What each symbol does to the nodes:
z773: l>z632, o>z839, y>z862, c>-, a>z94, z>z172
z721: l>z294, o>z929, y>z220, c>z673, a>z864, z>-
z362: l>z204, o>z211, y>z746, c>z166, a>z553, z>z110
z99: l>z915, o>z715, y>z19, c>z75, a>z172, z>z380
z700: l>z465, o>z564, y>z395, c>z777, a>z455, z>-
z79: l>z19, o>z915, y>z551, c>z652, a>z211, z>z248
z172: l>z673, o>z93, y>z548, c>z773, a>z950, z>z294
z564: l>z118, o>z731, y>z700, c>z373, a>z724, z>-
z827: l>z450, o>z614, y>z646, c>-, a>z316, z>z373
z236: l>z526, o>z593, y>z75, c>-, a>z839, z>z715
z647: l>z57, o>z10, y>z380, c>z715, a>z771, z>-
z632: l>z773, o>z360, y>z332, c>-, a>z648, z>z673
z294: l>z721, o>z771, y>z539, c>z172, a>z395, z>-
z247: l>z731, o>z864, y>z118, c>z625, a>z753, z>-
z684: l>z566, o>z346, y>z579, c>z978, a>z945, z>z421
z19: l>z79, o>z99, y>z97, c>z927, a>z548, z>z853
z75: l>z322, o>z236, y>z927, c>-, a>z773, z>z99
z978: l>z734, o>z768, y>z619, c>-, a>z526, z>z684
z537: l>z726, o>z579, y>z346, c>z834, a>z79, z>z753
z838: l>z834, o>z959, y>z316, c>-, a>z927, z>z726
z526: l>z236, o>z225, y>z322, c>-, a>z360, z>z945
z915: l>z99, o>z945, y>z79, c>z322, a>z673, z>z591
z306: l>z614, o>z648, y>z450, c>-, a>z834, z>z625
z724: l>z887, o>z555, y>z455, c>z350, a>z10, z>-
z943: l>z10, o>z248, y>z57, c>z551, a>z110, z>-
z450: l>z827, o>z306, y>z944, c>-, a>z768, z>z553
z166: l>z343, o>z332, y>z360, c>-, a>z450, z>z362
z579: l>z363, o>z684, y>z537, c>z619, a>z915, z>z289
z873: l>z110, o>z539, y>z771, c>z204, a>z564, z>-
z332: l>z862, o>z632, y>z166, c>-, a>z306, z>z211
z539: l>z220, o>z294, y>z873, c>z548, a>z731, z>-
z777: l>z317, o>z373, y>z950, c>z646, a>z566, z>z700
z204: l>z362, o>z548, y>z93, c>z343, a>z373, z>z873
z726: l>z537, o>z363, y>z350, c>z838, a>z19, z>z555
z834: l>z838, o>z619, y>z768, c>-, a>z652, z>z537
z94: l>z648, o>z646, y>z614, c>-, a>z959, z>z950
z734: l>z978, o>z316, y>z959, c>-, a>z236, z>z566
z548: l>z211, o>z172, y>z204, c>z862, a>z678, z>z539
z248: l>z853, o>z591, y>z943, c>z79, a>z220, z>-
z771: l>z929, o>z873, y>z294, c>z93, a>z700, z>-
z421: l>z455, o>z887, y>z289, c>z684, a>z57, z>-
z289: l>z155, o>z421, y>z753, c>z579, a>z591, z>-
z862: l>z332, o>z773, y>z343, c>-, a>z614, z>z548
z97: l>z551, o>z19, y>z715, c>z593, a>z204, z>z10
z551: l>z97, o>z79, y>z945, c>z225, a>z362, z>z943
z648: l>z94, o>z944, y>z306, c>-, a>z619, z>z38
z455: l>z421, o>z724, y>z155, c>z566, a>z647, z>-
z343: l>z166, o>z862, y>z839, c>-, a>z827, z>z204
z373: l>z553, o>z678, y>z777, c>z827, a>z350, z>z564
z350: l>z346, o>z726, y>z566, c>z316, a>z97, z>z724
z38: l>z950, o>z317, y>z625, c>z648, a>z579, z>z864
z646: l>z944, o>z827, y>z94, c>-, a>z734, z>z777
z316: l>z768, o>z838, y>z734, c>-, a>z593, z>z350
z155: l>z289, o>z455, y>z555, c>z363, a>z380, z>-
z322: l>z75, o>z526, y>z652, c>-, a>z632, z>z915
z118: l>z564, o>z247, y>z465, c>z553, a>z887, z>-
z317: l>z777, o>z553, y>z38, c>z944, a>z684, z>z465
z591: l>z380, o>z57, y>z248, c>z915, a>z721, z>-
z864: l>z395, o>z465, y>z247, c>z38, a>z289, z>-
z220: l>z539, o>z721, y>z110, c>z211, a>z247, z>-
z346: l>z350, o>z537, y>z684, c>z768, a>z551, z>z887
z678: l>z625, o>z950, y>z373, c>z614, a>z726, z>z731
z853: l>z248, o>z380, y>z10, c>z19, a>z539, z>-
z380: l>z591, o>z647, y>z853, c>z99, a>z294, z>-
z110: l>z873, o>z220, y>z929, c>z362, a>z118, z>-
z673: l>z172, o>z746, y>z211, c>z632, a>z38, z>z721
z10: l>z943, o>z853, y>z647, c>z97, a>z873, z>-
z753: l>z555, o>z289, y>z887, c>z537, a>z248, z>-
z652: l>z927, o>z322, y>z225, c>-, a>z332, z>z79
z927: l>z652, o>z75, y>z593, c>-, a>z862, z>z19
z566: l>z684, o>z350, y>z363, c>z734, a>z715, z>z455
z553: l>z373, o>z625, y>z317, c>z450, a>z346, z>z118
z555: l>z753, o>z155, y>z724, c>z726, a>z853, z>-
z93: l>z746, o>z204, y>z172, c>z839, a>z777, z>z771
z225: l>z593, o>z652, y>z526, c>-, a>z166, z>z551
z715: l>z945, o>z97, y>z99, c>z236, a>z93, z>z647
z593: l>z225, o>z927, y>z236, c>-, a>z343, z>z97
z614: l>z306, o>z94, y>z827, c>-, a>z838, z>z678
z395: l>z864, o>z700, y>z731, c>z950, a>z155, z>-
z363: l>z579, o>z566, y>z726, c>z959, a>z99, z>z155
z360: l>z839, o>z166, y>z632, c>-, a>z944, z>z746
z887: l>z724, o>z753, y>z421, c>z346, a>z943, z>-
z731: l>z247, o>z395, y>z564, c>z678, a>z555, z>-
z211: l>z548, o>z673, y>z362, c>z332, a>z625, z>z220
z768: l>z316, o>z834, y>z978, c>-, a>z225, z>z346
z57: l>z647, o>z943, y>z591, c>z945, a>z929, z>-
z959: l>z619, o>z734, y>z838, c>-, a>z75, z>z363
z929: l>z771, o>z110, y>z721, c>z746, a>z465, z>-
z619: l>z959, o>z978, y>z834, c>-, a>z322, z>z579
z944: l>z646, o>z450, y>z648, c>-, a>z978, z>z317
z950: l>z38, o>z777, y>z678, c>z94, a>z363, z>z395
z746: l>z93, o>z362, y>z673, c>z360, a>z317, z>z929
z945: l>z715, o>z551, y>z915, c>z526, a>z746, z>z57
z839: l>z360, o>z343, y>z773, c>-, a>z646, z>z93
z465: l>z700, o>z118, y>z864, c>z317, a>z421, z>-
z625: l>z678, o>z38, y>z553, c>z306, a>z537, z>z247

The rows follow the links: the fewer symbols apart two nodes are, the more alike their rows tend to be.

Each row is also shifted at random along 5 hidden directions that mean nothing.

Some nodes, each with a row of numbers:
z373: 46 -8 51 -2 1 -31 57 65 29 -27 -24 -27 22 -1 34 45 -26 4 -40 47 -15 16 -24 -18 4 10 -10 42 38 -3 -17 24 19 -12 -64 7 -10 -33 31 -13 -16 -25 -37 -57 -9 6 49 -57 12 13
z79: 21 -8 71 -2 38 -53 23 12 23 -32 23 -24 12 8 17 -3 -4 -50 -58 17 -7 -2 -28 9 27 5 -41 79 2 -15 32 3 -50 -23 -59 54 0 -16 18 13 -6 8 -43 -25 -23 20 36 -105 72 -64
z537: -69 17 -2 19 9 15 -43 -14 21 -12 35 7 9 -18 -6 -35 -15 21 -23 -3 18 -3 19 -8 -6 12 -33 -35 -17 -6 -9 -10 -19 -7 24 14 1 -21 0 7 15 5 4 -7 18 -6 -23 49 14 -10
z395: -89 13 -27 5 -14 4 24 5 41 5 -17 -5 11 -8 4 20 6 5 8 -16 -21 -21 -17 5 28 -28 21 26 0 -9 -3 20 10 -1 -35 5 -37 4 35 15 4 14 3 -19 12 -5 -1 -3 12 3
z99: 65 -5 39 -2 18 22 4 31 17 -3 -7 -24 -7 41 -19 41 10 -14 17 41 -8 -31 34 -5 6 31 3 18 24 -19 -15 41 21 24 -20 -1 -29 -4 -21 -22 -2 -1 17 -5 19 -13 -41 5 4 -14
z450: 18 1 13 0 -5 -28 -8 -3 -23 -1 12 0 13 -9 -7 -11 -24 -16 -4 -14 -7 44 -32 12 -16 2 6 18 -8 20 1 -33 -15 -14 -9 7 -3 -21 9 -8 -3 -2 -21 0 -17 18 16 -40 -15 6
z548: 85 10 27 11 -3 -3 11 33 43 -18 -16 -18 9 11 13 36 1 -19 -17 42 -5 -8 -10 -22 1 0 10 18 16 -21 4 21 10 -5 -36 20 5 -14 21 -8 -1 -4 -19 -31 -8 -3 -1 -31 15 -18
z94: 7 -8 -27 28 -30 12 16 36 25 5 -5 -4 5 14 -24 37 1 2 31 14 -19 5 3 -4 -1 9 62 -6 17 25 -21 22 31 31 -5 -16 -40 -18 16 -14 11 -4 -1 -4 27 -1 -27 5 -24 18
z343: -55 17 -28 13 -31 16 5 22 8 -29 4 -3 16 -7 -18 31 11 24 29 25 -3 6 22 -17 -24 15 56 -32 35 27 -21 23 14 -9 25 -27 1 22 -36 -20 0 11 -14 -7 -9 -11 -33 2 -26 27
z684: -36 -5 8 5 16 -5 -20 18 -27 25 -1 20 -13 -17 -16 -17 -28 33 -17 8 17 6 25 -21 -43 4 -28 -18 -9 -1 -24 9 13 29 6 -33 -10 -39 -11 -32 8 -10 24 -1 29 8 -16 88 -12 23
z526: 68 -13 15 -9 12 -13 0 7 -67 5 -24 39 -24 34 -26 -14 -7 12 -3 4 15 11 -5 3 -68 4 -13 12 -5 -8 17 0 -11 27 -4 -16 -6 -33 -14 -9 22 -45 18 14 -4 8 6 45 -19 0
z827: -21 20 -40 -5 -25 27 -5 48 -14 -7 -14 -3 15 -18 -11 16 -11 35 9 2 -4 12 1 -14 -48 -17 21 -37 -5 -16 -21 -13 16 -4 11 -30 -1 -15 12 -4 -6 -9 -31 -30 -14 -10 4 71 -14 18
z555: -17 15 -11 4 17 33 -6 6 22 -7 10 -3 6 3 3 -5 39 0 27 -10 0 -6 2 29 45 7 7 -22 5 -1 4 -32 -3 -5 26 4 -24 21 13 39 -4 16 -14 -14 10 -4 9 9 18 9
z652: -65 2 -5 34 18 3 -13 17 8 -34 27 -4 8 30 -56 14 10 -7 1 28 3 2 17 13 -28 7 5 1 20 19 -2 18 -24 20 35 14 -4 -2 -38 -7 15 18 -15 21 17 -1 -36 8 4 -21
z721: 5 1 4 -2 6 -32 18 -17 2 10 9 0 -4 16 -6 8 13 -43 -15 -20 -10 -13 -29 18 29 -14 14 36 -10 23 33 25 -6 -9 -21 19 3 14 -11 -14 12 10 6 45 -1 7 2 -65 -1 -17
z959: 10 -15 -8 -1 -15 29 -28 -13 -2 12 1 3 -3 29 6 -4 21 -9 40 -4 -11 2 7 4 6 16 24 -15 -2 -7 -14 -16 5 32 15 1 -13 -4 9 26 2 -6 16 -14 18 -14 -13 32 -3 11
z768: 7 -12 7 6 26 -29 27 -12 -29 -1 -4 27 6 -15 41 -39 -17 11 -25 0 14 55 -33 18 -8 12 -14 13 13 24 8 -55 -22 5 1 19 8 -24 29 7 -10 -28 -19 -20 -8 12 61 -27 -8 -4
z648: 25 -8 -7 21 -7 -33 6 -28 3 37 -2 24 4 -7 12 -37 -27 -7 -25 -33 -4 23 -41 -2 -19 -9 19 14 -24 25 -9 -13 -6 18 -12 15 16 -24 29 -5 18 -14 5 11 23 19 24 -3 -5 -6
z700: 7 -15 -8 -50 -9 13 6 -12 7 14 8 -46 -6 20 -1 14 9 -26 53 -22 -14 -6 6 12 58 1 18 21 -11 4 18 -4 25 2 -4 -17 -20 49 2 11 -30 30 8 -7 -18 -10 -22 -69 -12 16
z317: 68 -23 26 -13 24 -28 6 5 5 34 18 -14 -8 -3 -26 26 -36 -8 14 11 -5 3 5 4 25 33 3 3 -11 32 -11 18 29 16 16 6 -9 -13 -10 -24 -3 -12 30 21 26 -4 -37 -36 -16 25
z734: -30 -19 9 -22 5 8 12 -29 -5 9 -7 4 7 2 31 -27 24 7 36 -20 9 20 2 -4 16 12 8 5 4 -4 -8 -34 0 22 -6 -7 -1 23 17 27 -24 -21 9 -34 8 -14 9 -28 -2 6
z363: -60 -18 19 53 8 -6 15 -19 67 11 -2 4 18 -12 48 -16 5 5 17 37 15 -8 25 -7 46 41 23 26 39 17 -32 18 9 45 -20 30 -28 -7 14 -6 10 6 40 -10 58 -16 13 -44 -6 37
z155: -25 -8 6 8 8 9 33 34 19 -20 -2 -11 -5 24 -21 50 27 0 42 13 -15 -16 -3 15 33 2 33 30 21 -10 5 25 10 28 -10 -13 -59 -14 4 -11 -1 17 3 -6 14 -14 -4 11 6 21
z753: -17 28 6 9 26 -13 -8 -9 -8 -11 22 19 -3 -9 -14 -9 9 -9 -8 -24 -15 1 -24 24 26 -2 -31 0 -14 -5 14 -34 -27 -17 16 3 -23 -12 14 16 -6 18 -23 12 -6 -2 26 3 22 -13
z566: -33 -26 30 -28 14 3 7 -1 14 -12 19 -28 -12 17 2 20 -18 -4 33 35 -2 -10 34 -1 41 27 3 22 18 -1 -21 31 27 31 -11 -5 -34 4 -12 7 -13 5 34 -21 27 -12 -33 -39 -11 13
z110: 21 22 -11 -11 -3 7 -4 25 -30 -4 -13 6 -10 -17 -34 21 -9 10 -15 3 -4 13 -3 8 -29 -5 2 -32 -6 23 13 13 -7 -29 19 -33 2 11 -19 -19 16 15 -8 45 -32 6 -7 50 -1 21
z591: 72 -12 9 8 30 1 7 -46 -14 17 18 -2 -12 32 -42 -7 27 -37 17 -2 7 -22 16 19 23 35 14 10 7 42 22 6 -13 35 23 3 -10 23 -28 -7 20 17 42 70 20 -9 -22 -26 -25 5

Where do the symbols, taken in turn from left to right, take each start?
Answers are names.
-101 -4 -17 45 22 -6 2 2 4 15 -14 45 -4 -4 -23 -15 -13 40 -2 3 11 5 7 15 -22 8 21 -20 10 16 -12 20 -5 38 27 -8 -45 -35 -2 -21 33 -1 33 34 46 -11 12 96 -19 46
o o l l a: z943
-22 20 -16 37 -3 25 -11 -1 17 -20 -6 12 15 -3 25 -27 13 24 25 3 -13 6 5 5 -8 5 17 -30 17 -15 -19 -33 -10 15 18 7 -4 2 16 4 18 2 -8 -25 19 -3 13 43 -8 5
y a a: z343
-19 2 13 -2 -8 -4 47 40 35 -45 -1 -27 3 44 -16 59 24 -53 36 15 -37 -31 7 22 37 -14 44 67 39 -2 25 62 2 -4 -33 12 -45 35 -12 -13 6 28 -10 16 -7 -7 -35 -80 10 -15
y l y: z110
60 -19 6 -9 0 -19 2 15 -28 29 2 10 -8 17 -36 25 -24 9 25 -10 -7 35 -10 9 -21 21 33 0 -13 43 1 -2 26 32 10 -6 -16 -29 4 -37 11 -19 10 28 9 -6 -19 -2 -39 25
l l o: z450
-58 2 12 -24 -4 -39 14 -3 18 -14 12 -26 -3 10 -16 20 -9 -50 -16 -20 -25 4 -54 23 34 -27 6 63 -20 -7 39 7 -3 -23 -39 14 -39 -1 32 6 -7 26 -26 13 -4 4 12 -58 30 -18
a c o c l o: z316
-8 19 2 -48 -3 20 2 41 -8 -42 11 -35 -23 24 -46 49 18 3 41 11 -25 0 15 14 21 14 -4 -13 -17 -28 15 -9 12 -15 30 -33 -42 3 -18 24 -35 17 -27 -9 -12 -15 -16 16 8 8
c o o y y z: z724
73 -30 -4 -20 -22 0 32 -18 -17 26 -40 10 4 1 43 -15 11 -1 -12 -15 -5 8 -15 -14 -17 -14 25 13 13 -5 2 -14 9 -6 -40 -16 41 8 3 3 4 -27 0 -31 -11 0 33 -31 -26 0
o l l o: z862
90 -1 -4 18 -12 21 34 10 -6 -11 -28 -3 -9 -20 7 32 2 2 8 22 5 2 11 -6 4 17 29 -28 34 -1 8 17 21 -6 18 -19 8 16 -9 -16 8 18 15 19 -8 8 28 -8 -32 31
y l l c: z93
-51 23 -12 -11 -13 24 -44 16 29 -20 23 -22 4 -7 -7 9 7 12 15 -6 -2 -29 24 -2 20 -10 -29 -28 -10 -35 -30 -12 4 -2 29 3 -2 5 -4 36 -10 34 -17 -28 13 -14 -33 44 24 -16
c l y a a: z166
55 6 13 11 -8 24 14 47 17 -25 -27 1 11 -4 1 41 10 -7 -9 25 -6 -11 -6 10 -3 -10 21 5 21 -9 17 9 2 -8 -9 -14 2 7 11 -5 29 12 -27 6 -8 -3 6 27 11 -14
l y y c: z746
-55 4 15 -23 11 -32 3 19 11 -16 19 -25 -1 -23 -14 29 -44 10 -25 35 -10 17 6 0 -15 1 -8 7 -2 10 -11 23 0 -18 -2 4 -8 -33 -11 -31 -19 8 -15 2 12 1 -10 -19 16 21
y o z a o y: z887
-3 -2 -9 -19 -22 -15 -17 -33 38 33 2 -23 7 -17 59 -29 1 -15 -9 -35 -5 -30 -18 -9 48 -22 -22 28 -16 -37 -14 -16 4 -22 -52 28 3 7 32 24 -27 8 -8 -40 4 -3 17 -48 19 -30
l o c o: z450
37 0 -1 -10 7 10 -48 -1 -14 21 12 9 -13 19 -32 -13 9 10 7 -3 6 -31 32 -15 -16 -1 -28 -48 -26 -6 -12 14 -5 25 29 -11 7 -10 -32 -18 13 -5 45 26 3 -15 -57 75 -1 -15
o y z: z591
3 -9 16 -15 5 18 15 2 -7 -32 2 -27 2 -6 24 -5 7 -7 -5 6 -1 -23 26 -12 22 8 -33 11 20 -27 -6 -10 -9 -28 -3 17 23 21 -11 19 -11 9 -10 -31 -13 -7 8 -60 17 -32
c z a o o: z172
-20 -15 31 -18 15 -35 32 22 -36 3 -35 9 -17 10 15 -7 0 -21 -40 -22 -8 23 -14 24 0 -9 -32 40 -17 -7 24 -10 -16 -9 -40 -6 -21 -15 20 -1 -9 -10 -6 -12 -18 4 60 -10 9 2
a c z: z57
22 -9 -4 -45 19 -2 -8 -48 -58 17 -15 21 -34 4 3 -32 17 -7 -7 -44 2 -8 -11 7 6 -29 -24 -6 -34 -9 25 -27 -18 -22 10 -25 16 28 -14 11 -8 11 13 23 -23 -11 0 7 8 -19
a o c c l y: z839
-8 4 26 7 20 6 70 29 6 -55 -28 -10 -16 15 14 38 2 5 1 37 4 6 0 12 15 3 10 28 37 1 35 14 -9 -12 -27 1 -18 14 -4 0 3 0 -11 -18 -11 -9 24 -49 18 -4
o a l a c: z625
51 -6 -5 24 3 8 -43 -7 21 44 25 6 -2 3 -41 3 -20 5 17 17 11 -19 38 -11 -14 13 6 -38 -3 20 -18 40 21 22 27 -12 20 -12 -40 -45 34 13 50 59 17 -17 -70 37 -20 22
z y c l: z548
